Here is a tiny trained network, its code and every weight. The questions are about switching its units off for an input and a class, where a switched-off unit gives its printed mean instead of its output.

import numpy as np


def w(rows, s, z=0):
    codes = np.array(rows[::2]) - 128.0
    scale = np.full(codes.shape[1], s)
    scale[-1] = z or s
    return codes * scale


def norm(h):
    return h / np.sqrt((h * h).mean(-1, keepdims=True) + 1e-5)


def f(y):
    return np.maximum(y, 0)


def log_softmax(a):
    a = a - a.max(-1, keepdims=True)
    return a - np.log(np.exp(a).sum(-1, keepdims=True))


def net(x, mask):
    res = np.array(x, float).reshape(1, 7) / 4 @ E
    u = 0
    for l in range(2):
        y = f(norm(res) @ A[l][:, :-1].T + A[l][:, -1])
        res = res + np.where(mask[u : u + 7], y, B[l][:, -1]) @ B[l][:, :-1]
        u += 7
    return log_softmax(norm(res)[-1] @ U[:, :-1].T + U[:, -1])


A, B = {}, {}
E = w([
[133,130,129,127],'x0',
[133,130,129,128],'x1',
[150,75,149,205],'x2',
[135,147,21,117],'x3',
[125,127,126,129],'x4',
[135,131,129,127],'x5',
[104,252,119,182],'x6',
],0.0041)
A[0] = w([
[131,103,124,32,119],'L0N0',
[168,63,165,97,162],'L0N1',
[128,187,138,160,159],'L0N2',
[127,149,238,127,177],'L0N3',
[111,254,159,72,81],'L0N4',
[97,173,171,93,4],'L0N5',
[113,143,255,39,59],'L0N6',
],0.0082,0.0036)
B[0] = w([
[102,191,158,85,207],'L0N0',
[80,109,102,181,230],'L0N1',
[133,184,162,138,208],'L0N2',
[146,131,197,69,255],'L0N3',
[124,4,99,154,224],'L0N4',
[180,109,192,151,151],'L0N5',
[144,115,21,199,228],'L0N6',
],0.013,0.0048)
A[1] = w([
[125,67,1,138,112],'L1N0',
[150,112,140,8,140],'L1N1',
[83,168,162,28,175],'L1N2',
[179,213,100,171,93],'L1N3',
[156,142,214,126,130],'L1N4',
[69,25,169,87,6],'L1N5',
[97,206,53,183,103],'L1N6',
],0.0081,0.0014)
B[1] = w([
[75,230,73,57,254],'L1N0',
[98,146,252,180,154],'L1N1',
[73,195,250,112,171],'L1N2',
[112,39,193,103,161],'L1N3',
[75,155,70,85,176],'L1N4',
[254,104,146,160,197],'L1N5',
[211,62,114,165,199],'L1N6',
],0.0092,0.006)
U = w([
[99,161,17,107,192],'0',
[204,18,152,199,7],'1',
[63,198,255,98,97],'2',
],0.0079,0.00019)

Each question gives the input, the list of numbers given to net, and the class t.
The units are the neurons (one row each of A and B). Each row of codes is followed by its name. A weight is (code - 128) times the scale printed after its matrix; where a second scale follows, it is the last column's (A, B and U).
mask holds one flag per neuron, layer by layer. A switched-off neuron (its flag False) gives its mean, the last column of its row in B, instead of its output. The means were averaged over made-up inputs and are rounded, as every weight is.
A unit's drop is (log p(t) with every unit on - log p(t) with that unit switched off) / (log p(t) with every unit on - log p(t) with every unit switched off).
The circuit of an input: a set's keep is (log p(t) with only the set's units on - log p(t) with every unit switched off) / (log p(t) with every unit on - log p(t) with every unit switched off). Starting from the 12 units with the biggest drops (on a tie, the unit counted first), units are removed one at a time, each time the one whose removal leaves the highest keep (on an exact tie, the one counted first), for as long as the keep stays at least 0.8.
units of the circuit, in order: the units of the circuit, biggest drop first
most important unit: the unit with the biggest drop
top k neurons: the k neurons with the biggest drops, biggest first
top k neurons in layer l: the k neurons of layer l with the biggest drops, biggest first
drop when u is switched off: that unit's drop, to one decimal
input [6,-3,-4,-1,-3,-8,7], class 1: units of the circuit, in order	(L0N4)
input [8,-4,1,1,0,7,-1], class 0: top 2 neurons	(L0N3, L0N2)
input [-2,6,-5,1,7,-3,-8], class 2: top 3 neurons in layer 0	(L0N0, L0N4, L0N6)
input [-1,-2,-8,2,-5,-3,-1], class 2: top 2 neurons	(L0N0, L0N6)
input [-4,6,-1,-2,4,-6,8], class 1: top 2 neurons	(L0N4, L1N0)
input [-7,-4,-1,-2,2,-1,-4], class 0: units of the circuit, in order	(L0N6, L1N0)
input [3,0,4,1,6,-5,3], class 1: top 4 neurons in layer 1	(L1N0, L1N6, L1N2, L1N3)
input [-2,-4,8,5,4,-2,-7], class 0: top 3 neurons	(L0N3, L1N0, L0N4)
input [6,-8,1,3,6,2,1], class 1: top 3 neurons	(L0N4, L0N3, L0N0)
input [-8,-1,0,-6,-4,5,-7], class 0: top 4 neurons in layer 0	(L0N6, L0N1, L0N2, L0N5)
input [-3,7,0,7,-7,-4,-1], class 2: top 2 neurons	(L0N6, L0N1)
input [-7,4,7,3,6,-7,-5], class 0: top 2 neurons	(L0N3, L1N0)
input [-5,8,2,2,-7,1,-8], class 0: top 3 neurons	(L0N3, L0N1, L0N2)
input [0,-3,0,1,-4,7,-7], class 2: top 4 neurons	(L0N4, L0N0, L0N6, L1N6)
input [7,3,8,5,7,0,6], class 1: top 2 neurons in layer 1	(L1N6, L1N3)
input [-5,-3,8,7,-4,8,-2], class 0: units of the circuit, in order	(L1N0)
input [-7,-8,5,4,-5,1,6], class 1: top 2 neurons	(L0N3, L1N6)
input [-3,1,3,7,2,5,3], class 1: top 3 neurons	(L0N4, L0N3, L0N6)
input [5,2,2,4,6,-3,3], class 1: top 2 neurons in layer 0	(L0N3, L0N6)
input [-2,-5,-3,-7,4,0,7], class 1: most important unit	L0N4
input [4,7,-7,5,2,1,-5], class 2: drop when L1N2 is switched off	0.0
